Below is a small trained network, with its code and all its weights. Each question gives an input and a target symbol and asks what happens when units are switched off, that is, made to give their printed mean instead of their output.

import numpy as np


def w(rows, s, z=0):
    codes = np.array(rows[::2]) - 128.0
    scale = np.full(codes.shape[1], s)
    scale[-1] = z or s
    return codes * scale


def norm(h):
    return h / np.sqrt((h * h).mean(-1, keepdims=True) + 1e-5)


def f(y):
    return np.maximum(y, 0)


def softmax(a):
    e = np.exp(a - a.max(-1, keepdims=True))
    return e / e.sum(-1, keepdims=True)


def log_softmax(a):
    a = a - a.max(-1, keepdims=True)
    return a - np.log(np.exp(a).sum(-1, keepdims=True))


def net(x, mask):
    ids = ['ΦΨΩδζηθλμσ'.index(c) for c in x.split()]
    T = len(ids)
    res = E[ids] + P[:T]
    u = 0
    for l in range(3):
        q, k, v = (norm(res) @ M[l].T for M in (Q, K, V))
        z = softmax(np.where(np.tri(T) > 0, q @ k.T / 2**0.5, -1e9)) @ v
        res = res + np.where(mask[u], z, O[l][:, -1]) @ O[l][:, :-1]
        u += 1
        y = f(norm(res) @ A[l][:, :-1].T + A[l][:, -1])
        res = res + np.where(mask[u : u + 4], y, B[l][:, -1]) @ B[l][:, :-1]
        u += 4
    return log_softmax(norm(res)[-1] @ U[:, :-1].T + U[:, -1])


Q, K, V, O, A, B = {}, {}, {}, {}, {}, {}
E = w([
[104,20,151,94,133,148,158,90,149,78],'Φ',
[160,103,166,137,88,144,172,102,123,132],'Ψ',
[153,91,122,116,104,141,112,123,125,89],'Ω',
[179,80,140,143,141,84,97,138,135,169],'δ',
[138,103,74,82,133,133,166,40,126,64],'ζ',
[127,68,84,145,139,132,156,79,164,69],'η',
[182,6,107,139,142,206,121,116,153,118],'θ',
[117,180,103,130,163,145,96,93,115,179],'λ',
[81,110,130,99,101,113,84,135,176,215],'μ',
[137,146,171,194,120,139,110,163,134,110],'σ',
],0.023)
P = w([
[120,239,113,127,30,153,90,27,235,112],'0',
[98,166,103,113,63,155,98,53,168,106],'1',
[104,157,121,114,96,163,97,53,123,105],'2',
[107,138,113,113,111,163,105,75,99,95],'3',
[117,130,113,110,140,169,107,87,75,97],'4',
[117,112,78,119,147,143,131,121,72,88],'5',
[125,101,63,134,173,135,144,136,59,77],'6',
[127,94,54,142,188,133,152,151,43,80],'7',
[156,104,91,148,220,160,146,136,2,82],'8',
],0.0081)
Q[0] = w([
[219,3,124,134,73,85,120,113,165,133],'0.h0',
[8,217,170,74,193,30,116,145,142,174],'0.h0',
],0.0052)
K[0] = w([
[123,2,106,113,111,85,110,168,156,163],'0.h0',
[18,190,78,82,84,249,147,121,153,156],'0.h0',
],0.0069)
V[0] = w([
[224,131,147,59,219,177,252,71,174,77],'0.h0',
[137,120,117,224,94,180,167,121,44,34],'0.h0',
],0.0037)
O[0] = w([
[162,120,130,206,45,75,121,105,135,112,92],'0.h0',
[10,121,106,44,75,112,92,109,158,115,254],'0.h0',
],0.013,0.00083)
A[0] = w([
[30,131,127,40,129,117,254,56,133,167,97],'0.n0',
[165,248,23,67,17,133,21,149,28,229,84],'0.n1',
[172,234,116,91,244,127,165,210,133,211,3],'0.n2',
[7,229,112,130,125,100,131,85,170,152,87],'0.n3',
],0.0055,0.0015)
B[0] = w([
[153,133,76,191,122,73,156,28,145,191,252],'0.n0',
[100,132,18,91,191,134,122,65,180,121,231],'0.n1',
[37,99,114,140,107,111,88,125,41,102,227],'0.n2',
[197,158,110,249,90,144,255,164,97,53,250],'0.n3',
],0.0093,0.0026)
Q[1] = w([
[48,194,202,127,115,139,71,245,202,125],'1.h0',
[168,162,242,166,110,3,162,130,141,146],'1.h0',
],0.0061)
K[1] = w([
[3,171,110,224,66,204,109,189,155,84],'1.h0',
[124,186,196,147,96,157,229,53,210,153],'1.h0',
],0.005)
V[1] = w([
[53,186,7,135,34,146,91,86,68,134],'1.h0',
[51,2,44,160,118,187,24,94,138,189],'1.h0',
],0.0054)
O[1] = w([
[123,254,234,157,104,124,132,118,147,82,181],'1.h0',
[112,170,227,159,124,127,107,137,198,131,255],'1.h0',
],0.0094,0.0055)
A[1] = w([
[172,181,181,199,86,157,163,121,122,225,156],'1.n0',
[254,140,165,210,105,182,93,190,189,135,4],'1.n1',
[182,55,96,159,193,118,154,96,73,162,225],'1.n2',
[112,109,99,125,30,54,227,87,90,120,49],'1.n3',
],0.0086,0.0026)
B[1] = w([
[78,80,1,126,159,67,209,173,152,128,194],'1.n0',
[18,57,7,63,59,154,140,48,152,75,203],'1.n1',
[83,216,202,137,221,201,169,165,169,44,254],'1.n2',
[85,134,219,145,203,156,111,113,75,156,200],'1.n3',
],0.0094,0.0074)
Q[2] = w([
[8,130,116,172,182,163,100,157,150,100],'2.h0',
[123,126,141,138,69,111,101,132,157,162],'2.h0',
],0.011)
K[2] = w([
[98,83,104,90,254,205,126,190,157,65],'2.h0',
[121,195,119,181,83,86,144,82,113,114],'2.h0',
],0.0075)
V[2] = w([
[132,169,120,129,1,115,81,147,74,236],'2.h0',
[123,133,103,103,98,106,132,128,77,190],'2.h0',
],0.0062)
O[2] = w([
[2,135,130,166,100,103,11,60,56,82,5],'2.h0',
[30,151,58,151,144,74,213,237,146,177,68],'2.h0',
],0.0095,0.013)
A[2] = w([
[161,166,87,136,155,126,143,164,73,97,251],'2.n0',
[203,190,216,150,137,103,156,171,21,140,161],'2.n1',
[164,4,125,137,95,152,105,143,90,135,169],'2.n2',
[75,123,133,156,87,93,164,120,65,135,40],'2.n3',
],0.011,0.0018)
B[2] = w([
[130,69,246,149,100,191,40,167,104,149,253],'2.n0',
[77,141,45,100,159,110,40,188,59,143,208],'2.n1',
[110,156,162,150,212,77,55,90,123,202,179],'2.n2',
[110,115,166,125,158,127,162,117,104,206,176],'2.n3',
],0.013,0.0041)
U = w([
[131,139,126,146,96,191,196,82,203,117,183],'Φ',
[127,117,254,125,142,148,89,136,119,151,128],'Ψ',
[139,176,134,182,172,102,57,164,89,104,255],'Ω',
[80,158,106,130,135,100,119,183,186,131,53],'δ',
[89,95,110,178,86,141,108,183,80,70,170],'ζ',
[127,115,146,116,100,95,181,133,93,174,99],'η',
[171,153,81,81,111,106,144,69,47,87,128],'θ',
[139,186,136,42,42,119,116,147,144,83,87],'λ',
[191,119,103,88,160,159,136,161,141,120,123],'μ',
[116,62,68,126,132,127,70,107,135,97,51],'σ',
],0.01,0.0038)

Each question gives the input, a string of symbols that net reads in full, and the target symbol t.
The units are the heads (2 rows each of Q, K, V and O) and the neurons (one row each of A and B). Each row of codes is followed by its name. A weight is (code - 128) times the scale printed after its matrix; where a second scale follows, it is the last column's (O, A, B and U).
mask holds one flag per unit, layer by layer, with each layer's heads first. A switched-off unit (its flag False) gives its mean, the last column of its rows in O or B, instead of its output. The means were averaged over made-up inputs and are rounded, as every weight is.
A unit's drop is (log p(t) with every unit on - log p(t) with that unit switched off) / (log p(t) with every unit on - log p(t) with every unit switched off).
The circuit of an input: a set's keep is (log p(t) with only the set's units on - log p(t) with every unit switched off) / (log p(t) with every unit on - log p(t) with every unit switched off). Starting from the 12 units with the biggest drops (on a tie, the unit counted first), units are removed one at a time, each time the one whose removal leaves the highest keep (on an exact tie, the one counted first), for as long as the keep stays at least 0.8.
circuit, biggest first: the units of the circuit, biggest drop first
unit that matters most: the unit with the biggest drop
top k neurons: the k neurons with the biggest drops, biggest first
top k neurons in layer l: the k neurons of layer l with the biggest drops, biggest first
input Ω δ ζ, target μ: circuit, biggest first	0.h0, 1.h0
input Ω δ δ λ δ Ψ σ, target μ: unit that matters most	0.h0
input Ω λ η ζ λ η Φ Ψ Φ, target Ψ: circuit, biggest first	0.h0, 1.n3, 1.n1
input σ ζ Ω λ θ δ, target Φ: circuit, biggest first	1.n1, 2.n1
input σ Φ Ψ σ σ, target ζ: top 2 neurons in layer 2	2.n1, 2.n2
input Ω Φ Φ Ψ, target η: top 2 neurons	1.n2, 1.n0
input η σ Ψ Φ, target Ψ: top 2 neurons	1.n3, 1.n2
input η Ψ Ψ Φ Ψ μ θ σ Ω, target λ: circuit, biggest first	1.h0, 0.h0, 1.n3, 1.n2
input ζ δ σ Φ η ζ σ, target μ: circuit, biggest first	2.h0, 0.h0, 2.n1
input σ Ψ θ λ ζ μ, target δ: top 2 neurons	1.n2, 1.n0
input Ψ η Φ σ λ μ Ψ, target η: top 2 neurons in layer 1	1.n0, 1.n2
input Ω σ Ψ ζ, target θ: top 2 neurons	2.n0, 1.n1
input δ ζ Φ, target μ: top 2 neurons	1.n1, 1.n2
input μ σ Φ ζ Ψ θ, target σ: top neuron	1.n1
input η Φ θ δ σ σ Ψ, target μ: top 2 neurons	2.n1, 0.n1
input μ ζ λ λ, target Ω: top 4 neurons	1.n1, 0.n2, 2.n0, 0.n3
input λ Ψ σ η Ψ θ λ, target Ω: top 2 neurons	0.n2, 1.n1
input Ψ Ψ θ, target σ: top 3 neurons	1.n2, 1.n1, 2.n2
input δ Φ Ψ Φ, target μ: top 2 neurons	1.n1, 1.n2
input μ Ω η δ, target Φ: top 2 neurons in layer 0	0.n1, 0.n2
input Ω Ω Φ Ψ θ Ψ λ Φ σ, target Φ: top 2 neurons	2.n1, 1.n1
input μ δ λ, target μ: top neuron	1.n2
input ζ Φ Φ θ δ Ω ζ θ σ, target Φ: top 2 neurons	1.n1, 2.n1
input Ω Φ Ω, target λ: top 2 neurons in layer 1	1.n2, 1.n3
input Φ Ω σ σ Ω μ, target δ: top 3 neurons in layer 1	1.n0, 1.n2, 1.n1
input σ δ ζ σ μ, target μ: top 2 neurons in layer 1	1.n2, 1.n1
input μ ζ ζ, target θ: top neuron in layer 0	0.n1
